Below is a small trained network, with its code and all its weights. Each question gives an input and a class and asks what happens when units are switched off, that is, made to give their printed mean instead of their output.

import numpy as np


def w(rows, s, z=0):
    codes = np.array(rows[::2]) - 128.0
    scale = np.full(codes.shape[1], s)
    scale[-1] = z or s
    return codes * scale


def f(y):
    return y / 2 * (1 + np.tanh(0.7978845608 * (y + 0.044715 * y**3)))


def log_softmax(a):
    a = a - a.max(-1, keepdims=True)
    return a - np.log(np.exp(a).sum(-1, keepdims=True))


def net(x, mask):
    res = np.array(x, float).reshape(1, 5) / 4 @ E
    y = f(res @ A[0][:, :-1].T + A[0][:, -1])
    res = res + np.where(mask, y, B[0][:, -1]) @ B[0][:, :-1]
    return log_softmax(res[-1] @ U[:, :-1].T + U[:, -1])


A, B = {}, {}
E = w([
[56,35,123,128,170,161,95,202,236,161,85],'x0',
[197,54,71,54,62,177,44,122,103,197,151],'x1',
[106,183,148,15,216,51,20,84,145,113,106],'x2',
[208,87,85,102,131,35,154,185,183,28,185],'x3',
[111,142,34,198,83,1,94,134,109,170,38],'x4',
],0.0058)
A[0] = w([
[117,173,149,69,178,95,46,73,145,101,116,104],'n0',
[129,140,68,184,71,28,104,148,120,165,47,149],'n1',
[140,128,195,75,151,188,158,124,149,127,198,16],'n2',
[211,61,64,78,84,159,50,136,109,190,171,173],'n3',
[81,97,161,148,175,129,143,189,208,113,79,84],'n4',
[84,187,156,178,169,86,183,135,169,52,110,64],'n5',
[83,48,133,120,183,162,111,214,197,161,101,105],'n6',
[183,58,61,68,63,154,66,107,116,176,151,147],'n7',
[76,55,118,113,160,137,122,218,224,139,102,236],'n8',
[153,130,183,87,148,182,145,114,131,106,174,1],'n9',
[176,197,108,131,98,104,148,59,45,102,180,99],'n10',
[105,150,49,180,80,50,100,125,91,187,47,80],'n11',
[196,198,150,131,104,99,172,67,44,78,158,134],'n12',
[116,171,118,58,221,96,70,88,120,132,116,89],'n13',
[193,108,112,101,130,55,158,185,163,65,180,61],'n14',
[104,174,157,64,172,90,51,93,148,113,133,72],'n15',
[107,160,148,46,181,81,66,87,124,112,115,96],'n16',
[24,180,206,167,135,224,95,35,61,254,51,161],'n17',
[164,99,134,228,58,172,193,159,106,124,158,119],'n18',
[86,179,168,194,188,105,182,138,139,70,96,49],'n19',
[129,119,203,72,154,199,149,131,129,112,177,49],'n20',
[147,135,199,77,131,222,165,138,140,109,177,57],'n21',
[118,110,116,214,56,198,202,138,107,155,161,115],'n22',
[84,153,148,170,167,118,216,120,137,90,105,71],'n23',
[80,173,167,181,191,87,194,130,143,78,104,66],'n24',
[57,75,97,130,137,133,106,178,203,153,91,132],'n25',
[190,195,141,122,89,96,169,54,66,116,167,69],'n26',
],0.0053,0.00069)
B[0] = w([
[64,55,71,157,83,135,182,200,121,170,129,193],'n0',
[158,194,112,103,202,124,178,155,208,78,84,203],'n1',
[142,180,77,134,183,132,190,156,211,109,76,185],'n2',
[135,128,181,62,71,180,120,84,123,81,56,212],'n3',
[97,128,163,140,113,134,84,74,149,149,127,167],'n4',
[154,123,197,64,70,147,104,102,94,98,75,174],'n5',
[84,167,123,183,142,141,52,74,176,156,146,191],'n6',
[128,131,191,46,101,181,124,78,114,98,50,201],'n7',
[109,155,125,203,114,125,58,64,160,143,171,200],'n8',
[122,170,90,150,173,119,166,127,198,120,83,169],'n9',
[70,145,100,186,128,158,75,73,213,160,135,191],'n10',
[164,199,83,103,211,135,198,172,223,77,73,204],'n11',
[80,127,127,186,112,123,81,61,200,155,154,201],'n12',
[71,71,89,136,78,131,178,195,121,166,122,194],'n13',
[158,103,166,138,91,53,82,144,150,88,204,188],'n14',
[71,60,83,163,99,126,185,185,120,185,131,188],'n15',
[73,56,72,137,82,120,180,190,132,177,122,193],'n16',
[215,102,189,95,109,1,60,194,183,30,247,254],'n17',
[69,54,76,145,77,132,192,191,135,159,124,203],'n18',
[118,103,185,61,70,189,135,98,111,102,69,170],'n19',
[155,193,86,137,204,131,187,157,205,95,96,187],'n20',
[145,183,84,129,167,116,170,171,208,100,77,198],'n21',
[83,60,93,126,100,108,187,196,132,155,143,199],'n22',
[117,86,171,70,83,166,146,125,79,128,89,158],'n23',
[135,106,186,69,78,166,121,95,100,98,73,172],'n24',
[123,163,124,179,145,110,105,75,170,133,136,176],'n25',
[82,134,103,203,128,155,84,58,211,176,151,188],'n26',
],0.006,0.0058)
U = w([
[78,63,81,148,99,132,175,190,115,183,127,125],'0',
[153,212,95,124,215,130,166,147,152,105,77,121],'1',
[131,116,180,67,84,167,117,63,103,113,69,122],'2',
[91,154,118,203,136,133,84,35,143,169,165,130],'3',
[181,112,165,120,120,59,97,167,130,80,220,136],'4',
[154,136,130,141,172,131,123,121,60,154,152,165],'5',
[171,156,136,148,221,139,143,106,8,214,148,2],'6',
],0.013,0.0096)

Each question gives the input, the list of numbers given to net, and the class t.
The units are the neurons (one row each of A and B). Each row of codes is followed by its name. A weight is (code - 128) times the scale printed after its matrix; where a second scale follows, it is the last column's (A, B and U).
mask holds one flag per neuron, in row order. A switched-off neuron (its flag False) gives its mean, the last column of its row in B, instead of its output. The means were averaged over made-up inputs and are rounded, as every weight is.
A unit's drop is (log p(t) with every unit on - log p(t) with that unit switched off) / (log p(t) with every unit on - log p(t) with every unit switched off).
The circuit of an input: a set's keep is (log p(t) with only the set's units on - log p(t) with every unit switched off) / (log p(t) with every unit on - log p(t) with every unit switched off). Starting from the 12 units with the biggest drops (on a tie, the unit counted first), units are removed one at a time, each time the one whose removal leaves the highest keep (on an exact tie, the one counted first), for as long as the keep stays at least 0.8.
circuit, biggest first: the units of the circuit, biggest drop first
top k neurons: the k neurons with the biggest drops, biggest first
drop of u: that unit's drop, to one decimal
input [-1,6,1,-4,8], class 1: circuit, biggest first : (n11)
input [-8,7,-7,-4,-5], class 3: top 3 neurons : (n26 n10 n12)
input [6,5,3,5,4], class 3: circuit, biggest first : (n8 n6)
input [4,3,-6,-7,8], class 1: circuit, biggest first : (n11 n1)
input [8,-8,-1,6,-6], class 2: circuit, biggest first : (n5 n19)
input [-1,2,-2,-1,-3], class 5: top 2 neurons : (n11 n1)
input [7,4,5,-5,0], class 3: top 2 neurons : (n6 n8)
input [-7,-2,-3,6,-6], class 3: circuit, biggest first : (n12 n26)
input [-2,1,3,6,7], class 1: top 3 neurons : (n1 n17 n11)
input [-8,2,-1,3,-7], class 3: top 2 neurons : (n12 n26)
input [2,3,-3,-6,7], class 1: top 2 neurons : (n11 n1)
input [7,3,5,-3,6], class 3: top 3 neurons : (n8 n6 n25)
input [-8,-5,1,7,-8], class 1: top 4 neurons : (n2 n21 n20 n9)
input [-7,1,-8,3,-6], class 0: circuit, biggest first : (n18)
input [8,4,-3,7,8], class 1: top 2 neurons : (n1 n11)
input [4,4,7,-8,2], class 4: top 3 neurons : (n17 n18 n22)
input [2,2,-2,-5,5], class 1: top 3 neurons : (n11 n1 n14)
input [-2,-5,5,4,-4], class 0: drop of n15 : 0.2
input [2,7,-6,6,-8], class 1: drop of n21 : 0.2
input [-1,0,0,3,6], class 1: drop of n11 : 0.1
input [5,0,4,-7,-1], class 4: circuit, biggest first : (n17)
